Below are the code and all the weights of a small trained network. Each question names an input and a class and asks about switching units off, where a switched-off unit gives its printed mean instead of its output.

import numpy as np


def w(rows, s, z=0):
    codes = np.array(rows[::2]) - 128.0
    scale = np.full(codes.shape[1], s)
    scale[-1] = z or s
    return codes * scale


def f(y):
    return np.maximum(y, 0)


def log_softmax(a):
    a = a - a.max(-1, keepdims=True)
    return a - np.log(np.exp(a).sum(-1, keepdims=True))


def net(x, mask):
    res = np.array(x, float).reshape(1, 4) / 4 @ E
    y = f(res @ A[0][:, :-1].T + A[0][:, -1])
    res = res + np.where(mask, y, B[0][:, -1]) @ B[0][:, :-1]
    return log_softmax(res[-1] @ U[:, :-1].T + U[:, -1])


A, B = {}, {}
E = w([
[132,254,106,152,102,95],'x0',
[71,169,48,56,193,185],'x1',
[208,101,79,84,110,28],'x2',
[207,156,218,118,225,136],'x3',
],0.012)
A[0] = w([
[122,102,65,154,97,147,36],'neuron 0',
[163,151,155,143,201,149,78],'neuron 1',
[133,108,137,192,138,106,12],'neuron 2',
[116,130,90,112,164,206,169],'neuron 3',
[185,140,92,116,138,90,84],'neuron 4',
[44,150,191,162,139,164,146],'neuron 5',
[136,85,147,155,117,108,100],'neuron 6',
[124,110,175,151,57,103,166],'neuron 7',
[141,103,140,66,128,75,137],'neuron 8',
[138,250,122,152,115,94,131],'neuron 9',
[153,157,137,147,159,118,119],'neuron 10',
[111,159,98,161,72,125,124],'neuron 11',
[102,94,118,129,79,142,173],'neuron 12',
[98,80,98,84,181,149,120],'neuron 13',
[169,118,145,133,162,159,146],'neuron 14',
[155,131,71,44,141,154,144],'neuron 15',
[153,91,141,135,165,152,155],'neuron 16',
[162,162,99,85,131,58,127],'neuron 17',
[72,189,198,171,133,140,127],'neuron 18',
[202,145,155,122,168,148,103],'neuron 19',
[126,122,108,126,120,100,2],'neuron 20',
[141,92,154,126,100,137,121],'neuron 21',
[107,99,122,107,87,139,126],'neuron 22',
[174,125,161,175,105,117,97],'neuron 23',
[155,83,123,174,106,141,130],'neuron 24',
[85,74,191,96,174,106,122],'neuron 25',
[175,212,157,132,160,109,110],'neuron 26',
],0.014,0.0024)
B[0] = w([
[64,150,96,103,88,58,193],'neuron 0',
[29,149,133,105,132,110,207],'neuron 1',
[123,141,152,189,121,86,161],'neuron 2',
[122,139,173,190,141,177,218],'neuron 3',
[113,42,199,162,14,120,184],'neuron 4',
[108,39,172,161,57,213,232],'neuron 5',
[138,205,106,172,119,200,170],'neuron 6',
[158,209,71,148,158,148,200],'neuron 7',
[119,60,189,140,61,210,178],'neuron 8',
[230,95,80,104,235,226,248],'neuron 9',
[12,136,77,44,139,51,174],'neuron 10',
[65,88,60,55,168,34,204],'neuron 11',
[111,121,93,60,153,82,192],'neuron 12',
[185,205,150,99,176,180,205],'neuron 13',
[1,101,69,115,100,101,182],'neuron 14',
[142,214,206,239,177,181,209],'neuron 15',
[129,106,10,63,150,93,178],'neuron 16',
[157,79,209,186,50,166,205],'neuron 17',
[174,88,201,76,63,177,226],'neuron 18',
[44,159,100,94,116,70,208],'neuron 19',
[63,116,149,158,93,86,149],'neuron 20',
[196,180,155,135,136,175,164],'neuron 21',
[85,107,78,66,156,61,176],'neuron 22',
[146,207,131,190,185,107,197],'neuron 23',
[126,164,173,158,251,147,170],'neuron 24',
[146,92,56,84,161,108,189],'neuron 25',
[103,99,58,70,126,79,221],'neuron 26',
],0.0061,0.014)
U = w([
[45,109,87,57,117,32,71],'0',
[152,3,246,157,41,142,90],'1',
[172,255,168,215,190,131,63],'2',
[208,58,78,83,185,115,253],'3',
],0.0089,0.0042)

Each question gives the input, the list of numbers given to net, and the class t.
The units are the neurons (one row each of A and B). Each row of codes is followed by its name. A weight is (code - 128) times the scale printed after its matrix; where a second scale follows, it is the last column's (A, B and U).
mask holds one flag per neuron, in row order. A switched-off neuron (its flag False) gives its mean, the last column of its row in B, instead of its output. The means were averaged over made-up inputs and are rounded, as every weight is.
A unit's drop is (log p(t) with every unit on - log p(t) with that unit switched off) / (log p(t) with every unit on - log p(t) with every unit switched off).
The circuit of an input: a set's keep is (log p(t) with only the set's units on - log p(t) with every unit switched off) / (log p(t) with every unit on - log p(t) with every unit switched off). Starting from the 12 units with the biggest drops (on a tie, the unit counted first), units are removed one at a time, each time the one whose removal leaves the highest keep (on an exact tie, the one counted first), for as long as the keep stays at least 0.8.
circuit, biggest first: the units of the circuit, biggest drop first
unit that matters most: the unit with the biggest drop
k most important neurons: the k neurons with the biggest drops, biggest first
drop of u: that unit's drop, to one decimal
input [-4,2,0,5], class 0: circuit, biggest first => [neuron 9; neuron 14]
input [8,-8,-7,8], class 0: circuit, biggest first => [neuron 26; neuron 10]
input [-1,8,7,5], class 2: unit that matters most => neuron 15
input [8,4,1,7], class 3: 3 most important neurons => [neuron 9; neuron 0; neuron 11]
input [0,-5,6,0], class 1: 2 most important neurons => [neuron 4; neuron 8]
input [-7,7,-1,4], class 2: 3 most important neurons => [neuron 15; neuron 13; neuron 3]
input [5,3,-1,0], class 3: circuit, biggest first => [neuron 9; neuron 23]
input [-1,-5,-3,-5], class 0: 3 most important neurons => [neuron 15; neuron 9; neuron 11]
input [8,-2,6,3], class 3: 3 most important neurons => [neuron 9; neuron 26; neuron 5]
input [2,2,-5,4], class 1: 3 most important neurons => [neuron 5; neuron 18; neuron 11]
input [8,-3,5,-1], class 3: 2 most important neurons => [neuron 9; neuron 5]
input [7,6,-5,-4], class 3: 2 most important neurons => [neuron 9; neuron 11]
input [2,-4,3,-3], class 2: 4 most important neurons => [neuron 7; neuron 5; neuron 26; neuron 18]
input [5,7,1,-2], class 2: circuit, biggest first => [neuron 15]
input [8,-3,4,4], class 3: 2 most important neurons => [neuron 9; neuron 26]
input [5,-4,5,4], class 1: 4 most important neurons => [neuron 17; neuron 4; neuron 8; neuron 11]
input [-8,-4,-7,1], class 3: 3 most important neurons => [neuron 25; neuron 16; neuron 17]
input [7,-5,-8,5], class 1: 2 most important neurons => [neuron 18; neuron 5]
input [-7,3,-4,-5], class 3: 3 most important neurons => [neuron 13; neuron 19; neuron 1]
input [-4,6,-8,2], class 1: circuit, biggest first => [neuron 5]
input [7,5,8,7], class 1: 2 most important neurons => [neuron 17; neuron 4]
input [-5,5,-2,3], class 2: drop of neuron 26 => 0.2
input [8,1,4,2], class 3: drop of neuron 9 => 1.7
input [-6,7,2,7], class 0: drop of neuron 19 => 0.5
input [-8,-6,0,-4], class 3: drop of neuron 25 => 0.2
